Here is a tiny trained network, its code and every weight. The questions are about switching its units off for an input and a target symbol, where a switched-off unit gives its printed mean instead of its output.

import numpy as np


def w(rows, s, z=0):
    codes = np.array(rows[::2]) - 128.0
    scale = np.full(codes.shape[1], s)
    scale[-1] = z or s
    return codes * scale


def f(y):
    return y / 2 * (1 + np.tanh(0.7978845608 * (y + 0.044715 * y**3)))


def softmax(a):
    e = np.exp(a - a.max(-1, keepdims=True))
    return e / e.sum(-1, keepdims=True)


def log_softmax(a):
    a = a - a.max(-1, keepdims=True)
    return a - np.log(np.exp(a).sum(-1, keepdims=True))


def net(x, mask):
    ids = ['αδεζηθλμξπφψ'.index(c) for c in x.split()]
    T = len(ids)
    res = E[ids] + P[:T]
    r = res
    for j in range(3):
        rows = slice(3 * j, 3 * j + 3)
        q, k, v = (r @ M[0][rows].T for M in (Q, K, V))
        z = softmax(np.where(np.tri(T) > 0, q @ k.T / 3**0.5, -1e9)) @ v
        o = O[0][rows]
        res = res + np.where(mask[j], z, o[:, -1]) @ o[:, :-1]
    y = f(res @ A[0][:, :-1].T + A[0][:, -1])
    res = res + np.where(mask[3:15], y, B[0][:, -1]) @ B[0][:, :-1]
    return log_softmax(res[-1] @ U[:, :-1].T + U[:, -1])


Q, K, V, O, A, B = {}, {}, {}, {}, {}, {}
E = w([
[96,114,74,106,83],'α',
[66,142,89,131,89],'δ',
[63,143,125,123,95],'ε',
[38,145,158,130,136],'ζ',
[109,119,130,93,66],'η',
[96,113,93,103,135],'θ',
[144,107,126,128,68],'λ',
[100,131,113,199,127],'μ',
[140,85,127,152,167],'ξ',
[108,90,178,51,174],'π',
[140,101,246,182,128],'φ',
[146,117,78,254,132],'ψ',
],0.026)
P = w([
[86,80,136,125,119],'0',
[89,120,115,125,148],'1',
[115,113,136,121,111],'2',
[106,32,168,148,111],'3',
[109,150,111,125,158],'4',
[141,136,137,124,124],'5',
[76,23,160,150,105],'6',
[134,171,115,113,164],'7',
[163,159,142,112,132],'8',
[44,6,149,163,100],'9',
[142,175,121,105,167],'10',
],0.021)
Q[0] = w([
[148,194,55,79,166],'h0',
[173,51,253,182,47],'h0',
[86,125,95,91,119],'h0',
[207,125,119,213,182],'h1',
[128,53,78,105,141],'h1',
[234,228,25,204,134],'h1',
[169,161,163,146,107],'h2',
[122,68,165,176,192],'h2',
[25,12,126,221,168],'h2',
],0.014)
K[0] = w([
[74,37,107,147,111],'h0',
[227,197,116,147,132],'h0',
[103,142,110,103,138],'h0',
[83,6,143,161,155],'h1',
[207,110,89,121,156],'h1',
[50,14,103,134,68],'h1',
[105,79,150,158,79],'h2',
[160,148,153,142,164],'h2',
[182,211,143,124,146],'h2',
],0.02)
V[0] = w([
[82,80,84,71,166],'h0',
[217,109,114,119,112],'h0',
[128,142,154,65,157],'h0',
[172,113,185,78,214],'h1',
[104,61,183,183,177],'h1',
[193,46,1,129,107],'h1',
[121,147,112,175,85],'h2',
[113,125,184,119,44],'h2',
[156,153,127,199,124],'h2',
],0.0092)
O[0] = w([
[134,196,83,123,170,247],'h0',
[228,65,135,142,91,1],'h0',
[185,196,164,112,133,95],'h0',
[216,136,160,100,186,77],'h1',
[186,97,170,205,173,197],'h1',
[161,39,1,79,98,72],'h1',
[132,153,121,164,119,129],'h2',
[114,125,157,104,59,166],'h2',
[111,74,107,206,136,65],'h2',
],0.0083,0.006)
A[0] = w([
[169,47,131,110,111,168],'n0',
[108,163,2,114,85,7],'n1',
[144,121,68,211,120,22],'n2',
[97,196,108,42,179,57],'n3',
[134,29,191,127,204,127],'n4',
[94,56,178,81,121,239],'n5',
[159,88,171,48,47,137],'n6',
[126,95,36,78,131,30],'n7',
[119,188,99,90,17,200],'n8',
[91,214,76,180,11,11],'n9',
[219,93,195,118,122,63],'n10',
[108,183,79,130,220,82],'n11',
],0.0094,0.013)
B[0] = w([
[142,165,138,142,196,168],'n0',
[246,222,111,146,180,176],'n1',
[139,104,150,21,99,149],'n2',
[155,66,95,208,131,216],'n3',
[164,166,115,123,14,211],'n4',
[187,160,126,128,174,252],'n5',
[136,106,183,147,144,157],'n6',
[142,30,179,96,43,154],'n7',
[89,82,154,91,150,241],'n8',
[182,160,137,169,38,179],'n9',
[59,94,76,117,138,158],'n10',
[90,130,181,71,85,188],'n11',
],0.011,0.016)
U = w([
[146,138,112,63,66,62],'α',
[117,207,79,140,116,114],'δ',
[56,123,136,99,63,136],'ε',
[90,155,153,161,185,118],'ζ',
[98,94,192,43,92,12],'η',
[82,136,66,59,195,243],'θ',
[115,42,184,164,182,106],'λ',
[94,94,84,254,175,175],'μ',
[167,150,77,218,202,147],'ξ',
[163,197,162,80,186,118],'π',
[142,129,172,166,106,86],'φ',
[129,46,114,172,98,89],'ψ',
],0.01,0.011)

Each question gives the input, a string of symbols that net reads in full, and the target symbol t.
The units are the heads (3 rows each of Q, K, V and O) and the neurons (one row each of A and B). Each row of codes is followed by its name. A weight is (code - 128) times the scale printed after its matrix; where a second scale follows, it is the last column's (O, A, B and U).
mask holds one flag per unit, heads first, then neurons. A switched-off unit (its flag False) gives its mean, the last column of its rows in O or B, instead of its output. The means were averaged over made-up inputs and are rounded, as every weight is.
A unit's drop is (log p(t) with every unit on - log p(t) with that unit switched off) / (log p(t) with every unit on - log p(t) with every unit switched off).
The circuit of an input: a set's keep is (log p(t) with only the set's units on - log p(t) with every unit switched off) / (log p(t) with every unit on - log p(t) with every unit switched off). Starting from the 12 units with the biggest drops (on a tie, the unit counted first), units are removed one at a time, each time the one whose removal leaves the highest keep (on an exact tie, the one counted first), for as long as the keep stays at least 0.8.
units of the circuit, in order: the units of the circuit, biggest drop first
most important unit: the unit with the biggest drop
k most important neurons: the k neurons with the biggest drops, biggest first
heads that matter: for each layer, one digit per head in row order, 1 if its drop is at least 0.15 and else 0, layers parted by /
input α μ α α, target μ: units of the circuit, in order => h2; n11
input θ θ θ μ δ, target δ: 3 most important neurons => n1; n9; n11
input φ π λ φ λ λ ε, target λ: heads that matter => 110
input π μ ε φ, target φ: units of the circuit, in order => n4
input ξ δ θ θ δ η, target η: units of the circuit, in order => n8; n6; h1
input ζ φ ε η, target φ: heads that matter => 010
input ε ζ ε ε θ ε λ, target λ: units of the circuit, in order => n4; n9
input α θ θ θ θ π θ η θ ε ζ, target ζ: 3 most important neurons => n11; n3; n4
input α θ μ δ θ π θ θ φ φ, target φ: 2 most important neurons => n4; n5
input λ θ π φ λ φ θ, target φ: units of the circuit, in order => n4; h1
input α θ ε θ π φ λ ζ α θ, target θ: units of the circuit, in order => n3; n9; n7
input η ψ θ π θ θ π η λ, target λ: units of the circuit, in order => n6; h0; n4
input μ μ α η, target μ: units of the circuit, in order => h2; n11; n2
input α φ θ π θ θ θ ξ, target θ: heads that matter => 100
input π θ ε α α ε δ λ μ π, target π: units of the circuit, in order => n5
input θ π μ ε, target π: units of the circuit, in order => n3; h1
input ε ε π θ θ ε θ μ π θ, target π: units of the circuit, in order => h1; n3
input λ ε ζ ε λ, target ε: units of the circuit, in order => n1; n5
input α ζ θ θ ζ α ξ λ η, target η: units of the circuit, in order => n8; h1; n6
input λ η φ ε, target φ: units of the circuit, in order => h1; n4
input θ λ ε θ ψ θ α, target ψ: most important unit => n7
input θ ξ ψ ε θ θ π λ ψ θ, target ψ: units of the circuit, in order => h1; h0
input θ ε π θ λ μ ζ, target μ: heads that matter => 011
input φ φ ζ, target ζ: 2 most important neurons => n1; n9
input ε λ π θ θ φ η μ θ θ ξ, target θ: 3 most important neurons => n9; n3; n4
input ε ε π π λ θ π π ε ψ, target ψ: 3 most important neurons => n2; n1; n4
input ε θ λ μ λ ε ε λ φ ε α, target α: 4 most important neurons => n1; n7; n9; n8
input α δ ξ α θ ζ η, target θ: most important neuron => n3
input α θ ε α λ ψ φ, target ψ: 3 most important neurons => n4; n2; n1
input λ φ ε π, target φ: 2 most important neurons => n4; n1
